Below are the code and all the weights of a small trained network. Each question names an input and a class and asks about switching units off, where a switched-off unit gives its printed mean instead of its output.

import numpy as np


def w(rows, s, z=0):
    codes = np.array(rows[::2]) - 128.0
    scale = np.full(codes.shape[1], s)
    scale[-1] = z or s
    return codes * scale


def f(y):
    return y / 2 * (1 + np.tanh(0.7978845608 * (y + 0.044715 * y**3)))


def log_softmax(a):
    a = a - a.max(-1, keepdims=True)
    return a - np.log(np.exp(a).sum(-1, keepdims=True))


def net(x, mask):
    res = np.array(x, float).reshape(1, 7) / 4 @ E
    y = f(res @ A[0][:, :-1].T + A[0][:, -1])
    res = res + np.where(mask, y, B[0][:, -1]) @ B[0][:, :-1]
    return log_softmax(res[-1] @ U[:, :-1].T + U[:, -1])


A, B = {}, {}
E = w([
[126,125,130,130,127],'x0',
[81,200,108,182,20],'x1',
[129,130,122,129,129],'x2',
[2,99,74,39,116],'x3',
[127,129,127,126,132],'x4',
[129,130,129,131,128],'x5',
[243,117,72,27,73],'x6',
],0.0083)
A[0] = w([
[239,139,154,211,160,139],'neuron 1',
[42,169,190,200,228,99],'neuron 2',
[109,166,121,169,86,5],'neuron 3',
[84,82,88,123,123,39],'neuron 4',
[155,59,159,99,254,105],'neuron 5',
[122,219,145,117,57,124],'neuron 6',
[198,151,178,205,103,88],'neuron 7',
[89,151,175,176,196,145],'neuron 8',
[144,126,171,74,195,177],'neuron 9',
[144,139,210,69,214,1],'neuron 10',
[189,151,109,79,102,39],'neuron 11',
],0.0081,0.0048)
B[0] = w([
[57,100,114,34,177,242],'neuron 1',
[222,83,24,93,118,254],'neuron 2',
[130,111,151,198,30,132],'neuron 3',
[70,60,103,95,103,130],'neuron 4',
[83,191,200,227,41,227],'neuron 5',
[139,182,164,166,85,169],'neuron 6',
[2,75,157,105,171,195],'neuron 7',
[186,133,67,117,110,210],'neuron 8',
[105,169,139,183,164,194],'neuron 9',
[98,54,191,203,87,150],'neuron 10',
[215,49,79,149,45,157],'neuron 11',
],0.0093,0.0071)
U = w([
[100,154,204,210,44,139],'0',
[123,165,107,81,154,254],'1',
[12,62,114,12,146,20],'2',
[254,50,67,104,121,8],'3',
],0.0097,0.0077)

Each question gives the input, the list of numbers given to net, and the class t.
The units are the neurons (one row each of A and B). Each row of codes is followed by its name. A weight is (code - 128) times the scale printed after its matrix; where a second scale follows, it is the last column's (A, B and U).
mask holds one flag per neuron, in row order. A switched-off neuron (its flag False) gives its mean, the last column of its row in B, instead of its output. The means were averaged over made-up inputs and are rounded, as every weight is.
A unit's drop is (log p(t) with every unit on - log p(t) with that unit switched off) / (log p(t) with every unit on - log p(t) with every unit switched off).
The circuit of an input: a set's keep is (log p(t) with only the set's units on - log p(t) with every unit switched off) / (log p(t) with every unit on - log p(t) with every unit switched off). Starting from all 11 units, units are removed one at a time, each time the one whose removal leaves the highest keep (on an exact tie, the one counted first), for as long as the keep stays at least 0.8.
units of the circuit, in order: the units of the circuit, biggest drop first
most important unit: the unit with the biggest drop
k most important neurons: the k neurons with the biggest drops, biggest first
drop of u: that unit's drop, to one decimal
input [-3,8,1,7,1,-6,5], class 0: most important unit	neuron 6
input [8,-5,2,-3,8,-2,4], class 0: units of the circuit, in order	(neuron 5; neuron 2)
input [-1,4,2,-7,-2,-4,-6], class 2: 2 most important neurons	(neuron 7; neuron 1)
input [-3,-4,3,-6,-2,6,6], class 2: units of the circuit, in order	(neuron 1; neuron 7)
input [-7,-4,4,-6,3,5,-1], class 2: 2 most important neurons	(neuron 1; neuron 7)
input [-2,5,3,-7,-3,-7,-2], class 2: units of the circuit, in order	(neuron 1; neuron 7)
input [-3,1,1,-7,6,4,-6], class 2: units of the circuit, in order	(neuron 7; neuron 1)
input [-2,-4,-2,-4,-4,0,-5], class 3: 3 most important neurons	(neuron 2; neuron 8; neuron 6)
input [3,7,7,-3,4,-7,-8], class 3: 3 most important neurons	(neuron 2; neuron 5; neuron 8)
input [-8,-8,3,7,0,-3,-4], class 0: 2 most important neurons	(neuron 5; neuron 1)
input [6,2,-7,-6,0,-8,-5], class 1: 2 most important neurons	(neuron 8; neuron 2)
input [0,5,-6,-6,6,-1,-7], class 3: 3 most important neurons	(neuron 2; neuron 8; neuron 5)
input [-3,-8,-8,-1,1,0,8], class 0: 2 most important neurons	(neuron 5; neuron 2)
input [-1,0,6,-8,4,8,-7], class 2: most important unit	neuron 7
input [-1,3,-3,-6,8,-4,3], class 2: drop of neuron 1	0.3
input [2,-8,-6,2,2,2,-8], class 0: drop of neuron 5	2.2
input [-7,-8,5,4,-3,6,-2], class 0: drop of neuron 5	0.3
